Below are the code and all the weights of a small trained network. Each question names an input and a target symbol and asks about switching units off, where a switched-off unit gives its printed mean instead of its output.

import numpy as np


def w(rows, s, z=0):
    codes = np.array(rows[::2]) - 128.0
    scale = np.full(codes.shape[1], s)
    scale[-1] = z or s
    return codes * scale


def norm(h):
    return h / np.sqrt((h * h).mean(-1, keepdims=True) + 1e-5)


def f(y):
    return y / 2 * (1 + np.tanh(0.7978845608 * (y + 0.044715 * y**3)))


def softmax(a):
    e = np.exp(a - a.max(-1, keepdims=True))
    return e / e.sum(-1, keepdims=True)


def log_softmax(a):
    a = a - a.max(-1, keepdims=True)
    return a - np.log(np.exp(a).sum(-1, keepdims=True))


def net(x, mask):
    ids = ['ΘΞαβδεζπτ'.index(c) for c in x.split()]
    T = len(ids)
    res = E[ids] + P[:T]
    u = 0
    for l in range(2):
        q, k, v = (norm(res) @ M[l].T for M in (Q, K, V))
        z = softmax(np.where(np.tri(T) > 0, q @ k.T / 3**0.5, -1e9)) @ v
        res = res + np.where(mask[u], z, O[l][:, -1]) @ O[l][:, :-1]
        u += 1
        y = f(norm(res) @ A[l][:, :-1].T + A[l][:, -1])
        res = res + np.where(mask[u : u + 4], y, B[l][:, -1]) @ B[l][:, :-1]
        u += 4
    return log_softmax(norm(res)[-1] @ U[:, :-1].T + U[:, -1])


Q, K, V, O, A, B = {}, {}, {}, {}, {}, {}
E = w([
[154,143,129,130],'Θ',
[109,129,117,67],'Ξ',
[121,136,147,97],'α',
[111,79,148,131],'β',
[124,142,148,107],'δ',
[116,129,151,102],'ε',
[141,73,5,57],'ζ',
[162,106,66,122],'π',
[138,148,117,96],'τ',
],0.012)
P = w([
[189,123,254,155],'0',
[5,206,96,93],'1',
[164,10,208,139],'2',
[6,140,88,109],'3',
[196,37,159,104],'4',
[84,157,106,74],'5',
],0.0071)
Q[0] = w([
[32,184,162,33],'0.h0',
[2,89,91,188],'0.h0',
[100,173,120,190],'0.h0',
],0.0079)
K[0] = w([
[213,38,154,68],'0.h0',
[73,2,161,178],'0.h0',
[166,168,151,232],'0.h0',
],0.0067)
V[0] = w([
[90,87,135,152],'0.h0',
[254,157,133,173],'0.h0',
[185,157,151,10],'0.h0',
],0.0056)
O[0] = w([
[183,165,162,117,121],'0.h0',
[130,2,118,151,98],'0.h0',
[50,108,163,210,254],'0.h0',
],0.0078,0.0047)
A[0] = w([
[46,132,156,161,208],'0.n0',
[2,111,32,104,187],'0.n1',
[101,160,46,227,9],'0.n2',
[197,155,207,189,242],'0.n3',
],0.0075,0.0011)
B[0] = w([
[199,150,61,154,204],'0.n0',
[189,204,167,233,254],'0.n1',
[31,113,182,28,125],'0.n2',
[200,1,132,91,156],'0.n3',
],0.0063,0.007)
Q[1] = w([
[145,104,76,100],'1.h0',
[74,45,127,137],'1.h0',
[46,2,113,76],'1.h0',
],0.0096)
K[1] = w([
[120,101,142,141],'1.h0',
[108,105,127,200],'1.h0',
[51,133,140,248],'1.h0',
],0.016)
V[1] = w([
[183,95,160,175],'1.h0',
[33,133,96,109],'1.h0',
[219,109,2,178],'1.h0',
],0.0076)
O[1] = w([
[182,73,169,2,253],'1.h0',
[125,246,123,64,21],'1.h0',
[205,127,73,156,90],'1.h0',
],0.0076,0.0038)
A[1] = w([
[117,150,185,127,83],'1.n0',
[250,137,126,105,202],'1.n1',
[131,105,47,77,104],'1.n2',
[178,131,178,164,3],'1.n3',
],0.011,0.0038)
B[1] = w([
[170,137,48,47,165],'1.n0',
[50,59,90,58,254],'1.n1',
[180,170,254,118,134],'1.n2',
[197,156,158,49,151],'1.n3',
],0.0077,0.0052)
U = w([
[90,34,156,124,246],'Θ',
[74,147,92,20,90],'Ξ',
[123,115,68,142,47],'α',
[208,161,156,97,15],'β',
[4,174,125,169,251],'δ',
[173,178,126,95,30],'ε',
[159,167,140,119,16],'ζ',
[159,123,149,233,168],'π',
[140,134,19,154,150],'τ',
],0.012,0.0028)

Each question gives the input, a string of symbols that net reads in full, and the target symbol t.
The units are the heads (3 rows each of Q, K, V and O) and the neurons (one row each of A and B). Each row of codes is followed by its name. A weight is (code - 128) times the scale printed after its matrix; where a second scale follows, it is the last column's (O, A, B and U).
mask holds one flag per unit, layer by layer, with each layer's heads first. A switched-off unit (its flag False) gives its mean, the last column of its rows in O or B, instead of its output. The means were averaged over made-up inputs and are rounded, as every weight is.
A unit's drop is (log p(t) with every unit on - log p(t) with that unit switched off) / (log p(t) with every unit on - log p(t) with every unit switched off).
The circuit of an input: a set's keep is (log p(t) with only the set's units on - log p(t) with every unit switched off) / (log p(t) with every unit on - log p(t) with every unit switched off). Starting from all 10 units, units are removed one at a time, each time the one whose removal leaves the highest keep (on an exact tie, the one counted first), for as long as the keep stays at least 0.8.
units of the circuit, in order: the units of the circuit, biggest drop first
most important unit: the unit with the biggest drop
k most important neurons: the k neurons with the biggest drops, biggest first
top k neurons in layer l: the k neurons of layer l with the biggest drops, biggest first
input Ξ Ξ Ξ δ δ, target Ξ: top 2 neurons in layer 0 -> 0.n1, 0.n3
input α τ τ τ δ Ξ, target β: 2 most important neurons -> 0.n1, 0.n0
input δ Ξ Θ ζ, target Θ: 2 most important neurons -> 0.n1, 1.n2
input Ξ Ξ Ξ Ξ ζ ε, target τ: units of the circuit, in order -> 1.h0
input τ ε Ξ β Θ Ξ, target Θ: units of the circuit, in order -> 1.h0, 0.h0, 1.n0
input Ξ τ β π, target Ξ: 2 most important neurons -> 0.n1, 0.n0
input α Θ Ξ δ Ξ α, target δ: units of the circuit, in order -> 1.h0, 0.n1, 0.h0
input ζ τ ζ Ξ τ Ξ, target π: units of the circuit, in order -> 0.h0, 0.n1, 1.h0
input τ ζ δ Θ, target β: units of the circuit, in order -> 0.n1, 1.n3, 0.h0
input α Ξ β π, target Ξ: units of the circuit, in order -> 0.h0, 0.n2
input ζ δ α τ Ξ δ, target δ: units of the circuit, in order -> 0.n1, 1.h0, 0.n3
input τ ζ τ Θ τ Ξ, target π: units of the circuit, in order -> 0.h0, 0.n1, 1.n1
input ε Ξ α Ξ α, target Ξ: units of the circuit, in order -> 0.n1, 0.h0
input π Ξ τ π τ ε, target π: most important unit -> 0.h0
input Θ ζ τ β Ξ τ, target δ: units of the circuit, in order -> 1.h0, 0.n1, 0.n0
input π Ξ τ ζ, target π: 4 most important neurons -> 0.n1, 1.n2, 0.n0, 1.n1
input α β τ δ, target π: units of the circuit, in order -> 0.n1, 1.n1
input Ξ Ξ Ξ Ξ δ δ, target β: 4 most important neurons -> 0.n1, 0.n3, 1.n3, 1.n1
input τ τ α Ξ τ, target Ξ: 3 most important neurons -> 0.n1, 0.n0, 1.n1
input τ τ δ τ, target β: most important unit -> 1.n3
input Ξ ζ τ Ξ Θ τ, target Θ: 2 most important neurons -> 1.n1, 1.n0
input Ξ ζ ζ τ, target τ: 2 most important neurons -> 1.n1, 0.n1
input Ξ Θ δ τ, target β: 2 most important neurons -> 0.n1, 1.n3
input τ Ξ Ξ ε Ξ ζ, target δ: 2 most important neurons -> 0.n1, 0.n0
input Ξ δ Ξ β, target δ: 3 most important neurons -> 0.n3, 1.n3, 1.n2
